Below is a small trained network, with its code and all its weights. Each question gives an input and a target symbol and asks what happens when units are switched off, that is, made to give their printed mean instead of their output.

import numpy as np


def w(rows, s, z=0):
    codes = np.array(rows[::2]) - 128.0
    scale = np.full(codes.shape[1], s)
    scale[-1] = z or s
    return codes * scale


def norm(h):
    return h / np.sqrt((h * h).mean(-1, keepdims=True) + 1e-5)


def f(y):
    return y / 2 * (1 + np.tanh(0.7978845608 * (y + 0.044715 * y**3)))


def softmax(a):
    e = np.exp(a - a.max(-1, keepdims=True))
    return e / e.sum(-1, keepdims=True)


def log_softmax(a):
    a = a - a.max(-1, keepdims=True)
    return a - np.log(np.exp(a).sum(-1, keepdims=True))


def net(x, mask):
    ids = ['ΔΘΛΞΠΨαβγετ'.index(c) for c in x.split()]
    T = len(ids)
    res = E[ids] + P[:T]
    r = norm(res)
    for j in range(3):
        rows = slice(3 * j, 3 * j + 3)
        q, k, v = (r @ M[0][rows].T for M in (Q, K, V))
        z = softmax(np.where(np.tri(T) > 0, q @ k.T / 3**0.5, -1e9)) @ v
        o = O[0][rows]
        res = res + np.where(mask[j], z, o[:, -1]) @ o[:, :-1]
    y = f(norm(res) @ A[0][:, :-1].T + A[0][:, -1])
    res = res + np.where(mask[3:11], y, B[0][:, -1]) @ B[0][:, :-1]
    return log_softmax(norm(res)[-1] @ U[:, :-1].T + U[:, -1])


Q, K, V, O, A, B = {}, {}, {}, {}, {}, {}
E = w([
[219,200,170,118,41,65,152,95,145,101,201,57],'Δ',
[196,71,107,17,178,151,180,86,78,182,136,108],'Θ',
[81,52,148,119,32,125,105,154,208,151,171,66],'Λ',
[3,113,115,34,116,73,117,44,167,126,134,130],'Ξ',
[148,174,41,95,31,72,65,114,186,206,153,118],'Π',
[154,150,231,94,202,206,39,88,120,127,143,64],'Ψ',
[148,77,130,100,13,160,78,93,80,43,190,174],'α',
[97,61,172,158,117,70,20,96,63,190,148,112],'β',
[48,78,113,163,75,240,215,82,100,166,151,137],'γ',
[98,163,198,110,46,106,207,186,141,219,196,96],'ε',
[168,120,254,152,78,177,91,80,91,181,55,110],'τ',
],0.0083)
P = w([
[158,111,195,219,126,102,93,76,243,134,216,235],'0',
[132,104,170,198,123,99,113,82,201,138,180,197],'1',
[131,98,169,172,111,104,117,95,182,134,170,157],'2',
[133,93,162,159,116,101,113,111,159,134,174,126],'3',
[122,93,152,149,111,108,118,112,144,136,161,110],'4',
[115,95,151,131,104,114,121,114,132,130,147,93],'5',
[118,102,144,116,100,118,123,118,111,123,144,82],'6',
[108,105,136,110,97,129,125,130,96,121,136,71],'7',
[104,111,133,100,94,128,120,131,75,113,118,65],'8',
[96,121,125,90,94,136,115,151,57,116,111,56],'9',
[74,115,144,49,73,144,104,139,40,130,122,2],'10',
],0.0061)
Q[0] = w([
[132,22,152,80,52,170,83,69,24,163,174,71],'head 1',
[95,88,180,74,31,154,87,66,52,145,190,43],'head 1',
[97,123,143,119,37,132,73,75,116,150,171,44],'head 1',
[178,120,118,18,104,129,115,14,104,168,144,40],'head 2',
[168,222,114,188,157,130,103,214,182,94,86,201],'head 2',
[118,127,194,124,68,133,102,64,144,177,170,65],'head 2',
[116,81,90,25,158,134,120,75,140,131,142,116],'head 3',
[108,48,175,48,37,130,64,42,73,187,254,70],'head 3',
[177,15,101,28,76,183,156,124,33,202,183,94],'head 3',
],0.0073)
K[0] = w([
[158,124,123,1,132,79,149,111,50,150,115,116],'head 1',
[195,125,71,18,167,155,174,104,17,167,110,115],'head 1',
[180,84,99,37,156,150,193,129,75,169,95,136],'head 1',
[63,125,106,122,77,167,113,220,39,88,72,46],'head 2',
[137,60,157,141,133,124,150,63,167,173,203,208],'head 2',
[110,126,61,73,123,136,153,171,40,118,102,90],'head 2',
[118,109,128,165,75,130,131,221,50,79,131,102],'head 3',
[108,171,95,78,120,142,161,165,15,103,45,34],'head 3',
[42,189,110,123,95,111,87,165,76,70,64,38],'head 3',
],0.0071)
V[0] = w([
[63,109,108,140,80,104,109,147,97,38,82,110],'head 1',
[113,136,134,174,100,144,183,127,141,142,194,114],'head 1',
[142,155,64,73,84,14,115,99,166,138,163,143],'head 1',
[207,151,141,103,127,131,111,76,70,2,150,150],'head 2',
[182,140,81,115,66,28,86,121,187,151,127,120],'head 2',
[230,156,94,122,216,97,134,60,141,174,121,107],'head 2',
[110,105,151,221,123,150,39,169,80,115,68,107],'head 3',
[76,70,53,81,147,122,103,58,101,127,152,184],'head 3',
[14,201,116,174,161,62,69,129,191,41,140,67],'head 3',
],0.0058)
O[0] = w([
[97,47,142,131,111,135,112,48,173,177,212,164,2],'head 1',
[84,128,125,60,143,142,196,77,111,199,152,56,147],'head 1',
[135,137,41,144,112,18,123,155,155,128,160,169,172],'head 1',
[23,159,216,104,76,88,176,122,167,214,112,102,163],'head 2',
[101,90,118,42,120,249,155,130,87,173,48,67,155],'head 2',
[81,80,117,67,25,148,89,29,81,98,194,52,39],'head 2',
[169,134,10,102,128,118,203,106,182,166,170,101,112],'head 3',
[161,144,180,121,165,172,119,171,106,130,253,80,172],'head 3',
[111,204,163,162,179,158,143,54,117,66,77,20,62],'head 3',
],0.0053,0.0057)
A[0] = w([
[91,144,94,221,74,159,80,142,67,58,55,135,84],'neuron 1',
[78,74,154,178,92,115,143,86,197,205,133,73,62],'neuron 2',
[156,192,78,117,63,41,159,140,155,29,143,84,182],'neuron 3',
[73,85,67,77,235,105,134,57,184,78,221,178,75],'neuron 4',
[103,152,53,107,241,193,199,52,167,146,193,122,128],'neuron 5',
[52,77,102,149,137,166,115,41,74,186,112,86,157],'neuron 6',
[62,29,114,135,122,159,85,124,255,97,165,96,5],'neuron 7',
[85,80,58,91,77,84,129,118,168,129,135,219,97],'neuron 8',
],0.0061,0.0031)
B[0] = w([
[92,98,187,76,173,121,67,25,124,103,112,134,147],'neuron 1',
[206,69,102,187,171,150,78,127,53,59,92,130,219],'neuron 2',
[131,85,69,182,135,148,121,17,105,145,151,120,253],'neuron 3',
[2,104,163,7,199,48,166,87,118,113,120,173,168],'neuron 4',
[50,139,72,206,148,242,134,151,151,82,124,149,156],'neuron 5',
[103,194,94,120,238,52,139,155,118,110,198,190,171],'neuron 6',
[124,98,121,82,22,97,167,183,197,14,71,76,167],'neuron 7',
[122,207,136,112,72,191,39,107,138,115,151,137,222],'neuron 8',
],0.0061,0.003)
U = w([
[17,133,137,65,157,101,150,104,140,106,58,152,231],'Δ',
[124,113,181,111,49,151,73,157,104,98,191,164,92],'Θ',
[179,95,85,132,136,166,147,198,156,20,62,94,154],'Λ',
[160,201,201,143,194,211,102,127,122,89,138,69,81],'Ξ',
[179,76,113,1,163,190,180,139,72,123,135,101,3],'Π',
[121,77,125,178,106,78,199,26,132,153,161,77,129],'Ψ',
[108,211,144,145,128,84,231,224,211,215,116,87,171],'α',
[79,124,73,200,158,234,190,143,114,136,162,128,248],'β',
[202,136,78,191,212,5,79,187,142,92,177,180,44],'γ',
[176,70,154,145,177,155,76,97,109,139,10,235,56],'ε',
[148,199,15,132,128,155,87,126,204,203,121,157,149],'τ',
],0.0056,0.0019)

Each question gives the input, a string of symbols that net reads in full, and the target symbol t.
The units are the heads (3 rows each of Q, K, V and O) and the neurons (one row each of A and B). Each row of codes is followed by its name. A weight is (code - 128) times the scale printed after its matrix; where a second scale follows, it is the last column's (O, A, B and U).
mask holds one flag per unit, heads first, then neurons. A switched-off unit (its flag False) gives its mean, the last column of its rows in O or B, instead of its output. The means were averaged over made-up inputs and are rounded, as every weight is.
A unit's drop is (log p(t) with every unit on - log p(t) with that unit switched off) / (log p(t) with every unit on - log p(t) with every unit switched off).
The circuit of an input: a set's keep is (log p(t) with only the set's units on - log p(t) with every unit switched off) / (log p(t) with every unit on - log p(t) with every unit switched off). Starting from all 11 units, units are removed one at a time, each time the one whose removal leaves the highest keep (on an exact tie, the one counted first), for as long as the keep stays at least 0.8.
units of the circuit, in order: the units of the circuit, biggest drop first
top k neurons: the k neurons with the biggest drops, biggest first
heads that matter: for each layer, one digit per head in row order, 1 if its drop is at least 0.15 and else 0, layers parted by /
input α Θ γ Δ Ψ α γ, target α: units of the circuit, in order => (head 1; neuron 2; head 2)
input Θ τ Ψ Δ Π τ α, target τ: units of the circuit, in order => (head 3; neuron 3; neuron 8)
input ε α Ψ Ψ γ Δ Λ, target Λ: top 2 neurons => (neuron 2; neuron 7)
input τ τ β Ξ γ Δ γ α Θ γ, target Θ: heads that matter => 111
input Θ τ γ β Θ Ψ α Θ, target α: top 2 neurons => (neuron 2; neuron 3)
input γ α Δ β Θ ε α Ψ α Ψ α, target Ψ: heads that matter => 011
input Λ Ψ Θ α Ξ, target α: heads that matter => 111
input Λ Θ β τ γ Ψ, target γ: heads that matter => 010
input γ Θ τ γ, target τ: units of the circuit, in order => (head 3; neuron 8)
input ε τ α Δ Λ Δ Δ τ ε Θ, target ε: units of the circuit, in order => (head 3; head 1)
input Θ α Δ α Ξ α Θ α Δ α, target Δ: heads that matter => 110
input Θ α Ψ α τ, target α: heads that matter => 110
input Π Θ Ψ Π Ξ ε γ α α γ Ξ, target γ: heads that matter => 110
input ε Θ γ, target Θ: heads that matter => 011
input Ξ Δ Ψ α Π β τ α α β, target γ: units of the circuit, in order => (head 1; neuron 6; neuron 2; head 3)
input α τ Δ ε ε Λ α Π Θ ε, target Θ: heads that matter => 111
input Π Π γ α Θ ε Ψ α, target Ψ: heads that matter => 111
input Λ Π α Δ, target Ψ: heads that matter => 100
input Θ α Ψ, target α: heads that matter => 110
input Θ τ τ Ξ, target τ: heads that matter => 101
input ε α α γ Ψ Θ, target Ψ: units of the circuit, in order => (head 2; head 3)
input γ Ψ α Θ, target α: units of the circuit, in order => (head 2; head 1)
input Θ γ γ α, target γ: units of the circuit, in order => (head 2; head 1; neuron 3)
input Ξ Θ γ τ, target γ: units of the circuit, in order => (head 2)
input Δ Π Δ Θ Ξ Δ α, target Δ: top 3 neurons => (neuron 1; neuron 2; neuron 8)
